[-61  21   0  54  45  37] 54, -61

[ 54  82 -39 -15] 82, -39

[[-76 -21 -20  14  77   6  -4]
 [-20 -19 -21 -12   8  33 -15]] 77, -76

[-29  74  79  -1] 79, -29

[-23  25  12  -1 -80   4] 25, -80

[[ 12   0 -18   5]
 [-64 -12  -5 -10]
 [ -3  15 -17  13]] 15, -64

[[-33  58  -3  25  12 -28]
 [  8   0  73  62 -14  38]] 73, -33

[-15 -75  23  22 -21] 23, -75

[-72 -51 -19 -80 -44] -19, -80
---
[[18  1  3 28 62]
 [60 15  3  2 32]
 [59 14  0  2 34]] result: 32

[[ -4  -1  76  14]
 [ 16  -1 -55   3]] result: 14

[[  9 -30 -23  -2 -51 -17]
 [ 10  -4  -4 -18 -51  -3]
 [ 16  11   7  -3 -61  -7]] result: -3

[[-10  23  70  30 -21 -38]
 [-11  -4  24   7  -6  -4]] result: -38

[[  0 -30  31  16  16]
 [-16  28 -26 -33  61]
 [ 23 -16  25  11 -10]] result: 61

[[-20 -35 -28   6 -26 -52]
 [-42  28  49 -46 -10 -65]
 [-48  30 -60  46 -43   9]] result: -65
---
{"in": [3, 2, 7, 0, 4], "out": "7, 0"}
{"in": [[-7, -36, 15, 13, -15, -14, -1], [-15, -24, -7, 13, 0, 0, 22], [-1, -26, 18, -15, 3, 40, 4]], "out": "40, -36"}
{"in": [0, 2, 7, 1, 1, 5, 1], "out": "7, 0"}
{"in": [[140, 886, -924, -589], [487, 233, -225, 526]], "out": "886, -924"}
{"in": [28, 5, -30, -25, -10, 13], "out": "28, -30"}
{"in": [[46, 52, 47, 41, 38, 69, 51], [40, 55, 56, 42, 45, 31, 62], [38, 12, 29, 38, 55, 78, 2]], "out": "78, 2"}
{"in": [9041, 1321, 5379, 9131], "out": "9131, 1321"}
{"in": [91, 56, 90, 66, 63, 38, 5], "out": "91, 5"}
---
[2 2 2 9] → 9, 2
[7730 1972 9151 7255] → 7255, 7730
[ 971   78  503  127 -772] → -772, 971
[-751  448 -684  818  432] → 432, -751
[-26  -7   5  48 -10] → -10, -26
[219 191  79  54  92  98] → 98, 219
[144 195 167   9 129 192] → 192, 144
[ 10 -45 -39  49  35  17  14] → 14, 10
---
[[574 857 349 417]
 [272 659 465  47]
 [999 468 325 946]] => 465

[[762 757 434 168 251 596]
 [881 250 706 267 656 522]] => 251

[[ 48 -12 -17 -16  30]
 [ 36 -17 -17 -24  24]
 [-45 -21 -12  43 -29]] => -24

[[1 3 7 5]
 [5 6 4 7]
 [9 7 5 5]] => 4

[[6551 2371 5887 8371 6218]
 [6605 1280 6945 7892 7012]
 [6095 2157 5261 9844 7109]] => 7892

[[4713 5788 3481 3837 5508 7919 4681]
 [8532 6118 3423 6960 1453 7380 6196]] => 7919
---
[[ 34  -4  32  29]
 [ 50 -40  47  52]
 [-52  70 -18 -16]] value 47

[[ 16  11  -1  -4 -11  -4   8]
 [  3  75  30   3   6 -38  -2]
 [  6   5  -1  -2  -4  -2   3]] value 30

[[-12  -4 -83 -76 -10 -60]
 [ 11  -4 -51 -83  27 -60]
 [ -8  -4 -71 -76   1 -60]] value -51

[[-13 -52 -23 -39 -28]
 [-11 -40 -32 -63 -33]
 [-13 -44 -18 -40 -30]] value -32

[[ 68  38 -55  27  65]
 [-41  53 -32  26 -51]
 [-42 -54  77 -16 -50]] value -32

[[-23 -29 -25  24  23  54]
 [ 51  55  54  16  -8  50]
 [ 37  18 -23  69  14  75]] value 54

[[-66  71 -59  -1 -65]
 [ 47   6  60 -33  58]
 [ 11 -19  44  40  83]] value 60
---
160.41	4.25	-34.35	-77.88	-26.50	-177.06 yields -77.88

-1.127	0.791	0.475	0.168	1.594	-0.297	0.564 yields 0.168

9.77	-3.68	-11.27	-17.08	8.22 yields -17.08

-0.2	0.7	0.7	0.5	0.6
-1.3	1.3	1.8	-0.4	0.2
yields 0.5

-0.055	-0.165	-0.029	-0.052	0.105 yields -0.052

0.980	-0.096	-1.715	0.280 yields 0.280

-0.85	1.73	0.58	-1.10 yields -1.10
---
[[ -3   5  21  31  33  15]
 [ -3  46 -17  45  -2 -47]
 [ 65 -42  -1 -46  54  13]] => 45

[[-60 -43  -1  34  21  71 -18]
 [ 15  28  19  76  55 -16   2]] => 21

[[-63  43  23  16 -71  58]
 [ 30 -42 -44   7  22  56]
 [ 15 -25 -27  13  15 -29]] => 7

[[-43  30 -39  21 -42]
 [-34  63  29 -47  51]
 [ 57 -18  42 -16  34]] => 29

[[ 46  73  25 -17  27]
 [-37   9  -8  39  25]
 [ -1 -25  20  23  23]] => -8

[[  3  31 -39 -27 -50]
 [-39 -53  49  24  32]
 [ -4  31 -41 -26 -60]] => 49

[[ -5  -1   4  43   0]
 [-52   2   1  -5  -2]
 [  3  -2   4 -60   0]] => 1

[[ 71  -3  43 -45  21]
 [-50  57  62  16  56]
 [ 12   7  10  22   6]] => 62

[[-66  58  11 -34  40  -6 -35]
 [-75 -38  71   1 -57 -56 -60]] => 40
---
array([[ 0.11, -0.15,  1.62, -0.10,  0.30, -0.09],
       [-0.56, -0.23, -1.80, -0.09,  0.49, -1.63],
       [ 0.07, -0.18,  0.71, -0.30,  0.06, -1.29]]) gives -0.10

array([ 0.113, -0.020, -0.199,  0.060, -0.073, -0.076, -0.061]) gives -0.073

array([[-1.0, -0.8,  1.9,  0.0, -0.4],
       [-1.7,  0.4,  0.4, -0.2,  0.3],
       [-0.3, -0.8,  1.3, -2.1,  1.6]]) gives 1.9

array([[ -37.11, -110.44,  -72.65,  -39.37],
       [ -40.63,  -43.61,  127.81,  -48.88]]) gives -110.44

array([ 0.154,  0.125,  0.056,  0.149, -0.121, -0.090, -0.112]) gives -0.121

array([-149.284,    7.526,   95.318,   74.439]) gives 7.526

array([[ 12.678,   5.890,   7.977,   6.364,  12.334,  -1.423,   0.212],
       [-22.235, -13.713,  -3.585,   5.317,  -3.874,   4.020,  11.992],
       [  7.633,   5.762,   5.707,   5.371,   7.579,   3.451,   3.142]]) gives 12.334

array([[ 10.113,   7.548,   2.047,   1.796,  -8.813, -13.687],
       [ -8.118,   8.747, -20.651,   1.796,  22.816,  10.898],
       [  5.617,   2.055,   7.814,   1.796,  -6.767,  -6.120]]) gives 1.796

array([[ -8.3,  -7.9,  20.0,  -2.4, -12.0, -14.0],
       [ 11.0, -13.6, -12.9,  -1.1,   9.0,  10.1]]) gives -2.4

array([ 24.0,  -8.3, -95.4, 109.7, -41.2]) gives -95.4
---
[ 883 -847 -248  417 -331 -687  458] --> 458

[76 43 49 11 51 55 88] --> 76

[[103 109 135  66 153 225 114]
 [ 26  36 187  23  44 161  26]
 [109  64  30 118  97  86 109]] --> 187

[[ 67 116 199  64 186  73  48]
 [ 33  11  62  57 132 155 206]
 [188 182 173  46  26  89 201]] --> 201

[ 52 221 195 215] --> 215

[7997 3184 1210 1495 2497] --> 3184

[472 993 857 722 193  17] --> 857
---
 61   19  -55  -67   40   71   72
 62   43  -46  -43    0   25   28
 19   22  -27  -56   68   77   69
Answer: 19

 11   28   55  -36  -16    8
 19  -12   37   61  -46    9
-34  -25  -16  -80   43  -16
Answer: 28

-28   37   80    5   21  -23   20
 71   70  -25   34  -85  -21   46
-11  -18   -3   14   12   38    9
Answer: 37

 17   -1   -6    6  -11
 -7   16   -7   16  -25
-11  -41    2    2  -64
Answer: -1

 45  -19  -60   10  -30
 36   73    2   53  -34
 31    7  -21   17  -14
Answer: -19

-18  -19  -64   22  -38
 26   37  -22   72  -10
-40  -25  -21  -11  -71
Answer: -19

  3  -16   12  -19
 51   -2  -85   47
 55  -78   24  -56
Answer: -16

-64   25   -7  -62
 63  -39    2   56
-62    6  -13  -68
Answer: 25

 51    2   25  -19   -9  -46
 21  -30    6  -24  -14   -9
 68    2   28  -23  -19  -37
Answer: 2

 11  -47  -16  -66  -16  -20   -2
 -6   53    1   73    1   45   20
 -9  -10   32  -11   35  -53  -41
Answer: -47
---
[-178.0  -44.9 -166.3  -38.4  183.7] -166.3

[[ 170.45  -67.03   93.98 -134.03  180.68]
 [ 158.27  -76.19 -131.91  149.20  133.09]] 93.98

[[ 0.03 -0.02  0.11  0.13 -0.07]
 [-0.18 -0.18 -0.15 -0.16 -0.15]] 0.11

[[-18.627 -14.516  -8.774  -9.368 -21.798]
 [ 21.454   0.151   7.122   3.015  -0.053]] -8.774

[[ 0.040  0.146 -0.113 -0.125  0.146]
 [-0.087  0.027 -0.089 -0.127  0.027]] -0.113

[ 1.30 -1.36  0.92 -0.21  0.62] 0.92

[ 0.08  0.90  0.38  1.54 -1.69] 0.38
